Here is a tiny trained network, its code and every weight. The questions are about switching its units off for an input and a class, where a switched-off unit gives its printed mean instead of its output.

import numpy as np


def w(rows, s, z=0):
    codes = np.array(rows[::2]) - 128.0
    scale = np.full(codes.shape[1], s)
    scale[-1] = z or s
    return codes * scale


def f(y):
    return np.maximum(y, 0)


def log_softmax(a):
    a = a - a.max(-1, keepdims=True)
    return a - np.log(np.exp(a).sum(-1, keepdims=True))


def net(x, mask):
    res = np.array(x, float).reshape(1, 7) / 4 @ E
    y = f(res @ A[0][:, :-1].T + A[0][:, -1])
    res = res + np.where(mask, y, B[0][:, -1]) @ B[0][:, :-1]
    return log_softmax(res[-1] @ U[:, :-1].T + U[:, -1])


A, B = {}, {}
E = w([
[127,152,93,96,206],'x0',
[127,98,168,173,43],'x1',
[117,66,27,159,96],'x2',
[24,75,203,254,241],'x3',
[130,129,127,113,132],'x4',
[134,139,113,126,154],'x5',
[120,55,37,160,90],'x6',
],0.0081)
A[0] = w([
[60,78,123,174,171,185],'N0',
[115,108,190,96,164,139],'N1',
[101,182,167,174,140,82],'N2',
[128,131,172,145,158,68],'N3',
[113,87,91,128,159,236],'N4',
[95,170,197,151,132,51],'N5',
[133,63,130,160,128,95],'N6',
[210,138,83,160,158,1],'N7',
[161,93,107,99,106,30],'N8',
[130,111,9,111,65,39],'N9',
[169,117,103,158,185,142],'N10',
[99,173,216,156,170,13],'N11',
[192,204,126,56,93,206],'N12',
],0.012,0.0052)
B[0] = w([
[254,234,169,157,66,241],'N0',
[85,115,234,113,136,190],'N1',
[72,94,181,45,230,183],'N2',
[80,83,80,19,191,171],'N3',
[166,134,143,108,75,194],'N4',
[107,93,199,121,233,187],'N5',
[69,163,55,141,121,165],'N6',
[95,68,175,45,125,137],'N7',
[47,131,100,92,236,151],'N8',
[7,75,88,70,159,205],'N9',
[106,111,91,161,95,165],'N10',
[142,68,171,118,145,216],'N11',
[212,168,116,179,89,247],'N12',
],0.0072,0.012)
U = w([
[198,134,108,125,144,145],'0',
[193,75,1,126,106,254],'1',
[41,33,39,73,208,1],'2',
],0.0096,0.005)

Each question gives the input, the list of numbers given to net, and the class t.
The units are the neurons (one row each of A and B). Each row of codes is followed by its name. A weight is (code - 128) times the scale printed after its matrix; where a second scale follows, it is the last column's (A, B and U).
mask holds one flag per neuron, in row order. A switched-off neuron (its flag False) gives its mean, the last column of its row in B, instead of its output. The means were averaged over made-up inputs and are rounded, as every weight is.
A unit's drop is (log p(t) with every unit on - log p(t) with that unit switched off) / (log p(t) with every unit on - log p(t) with every unit switched off).
The circuit of an input: a set's keep is (log p(t) with only the set's units on - log p(t) with every unit switched off) / (log p(t) with every unit on - log p(t) with every unit switched off). Starting from the 12 units with the biggest drops (on a tie, the unit counted first), units are removed one at a time, each time the one whose removal leaves the highest keep (on an exact tie, the one counted first), for as long as the keep stays at least 0.8.
units of the circuit, in order: the units of the circuit, biggest drop first
k most important neurons: the k neurons with the biggest drops, biggest first
drop when u is switched off: that unit's drop, to one decimal
input [7,8,3,-3,-2,-8,7], class 2: units of the circuit, in order	N9
input [8,-6,-5,-1,7,-8,2], class 1: units of the circuit, in order	N5, N2
input [-2,5,-5,2,-3,-8,-2], class 2: units of the circuit, in order	N0, N12
input [6,4,1,8,-5,-6,5], class 1: 3 most important neurons	N6, N0, N10
input [1,-7,6,6,1,-1,0], class 0: 2 most important neurons	N0, N9
input [-7,-6,2,-3,-5,-8,6], class 2: 2 most important neurons	N9, N0
input [2,3,-4,1,-8,8,-1], class 2: 4 most important neurons	N0, N12, N4, N2
input [4,2,2,-3,-5,7,5], class 2: 2 most important neurons	N9, N0
input [-3,3,-5,6,-4,8,-7], class 2: drop when N5 is switched off	0.0
input [5,-2,-4,1,2,-4,-4], class 2: drop when N3 is switched off	0.1
input [8,-1,-7,7,7,0,5], class 0: drop when N0 is switched off	2.5
input [-8,-1,5,-7,-4,2,6], class 2: drop when N9 is switched off	0.8
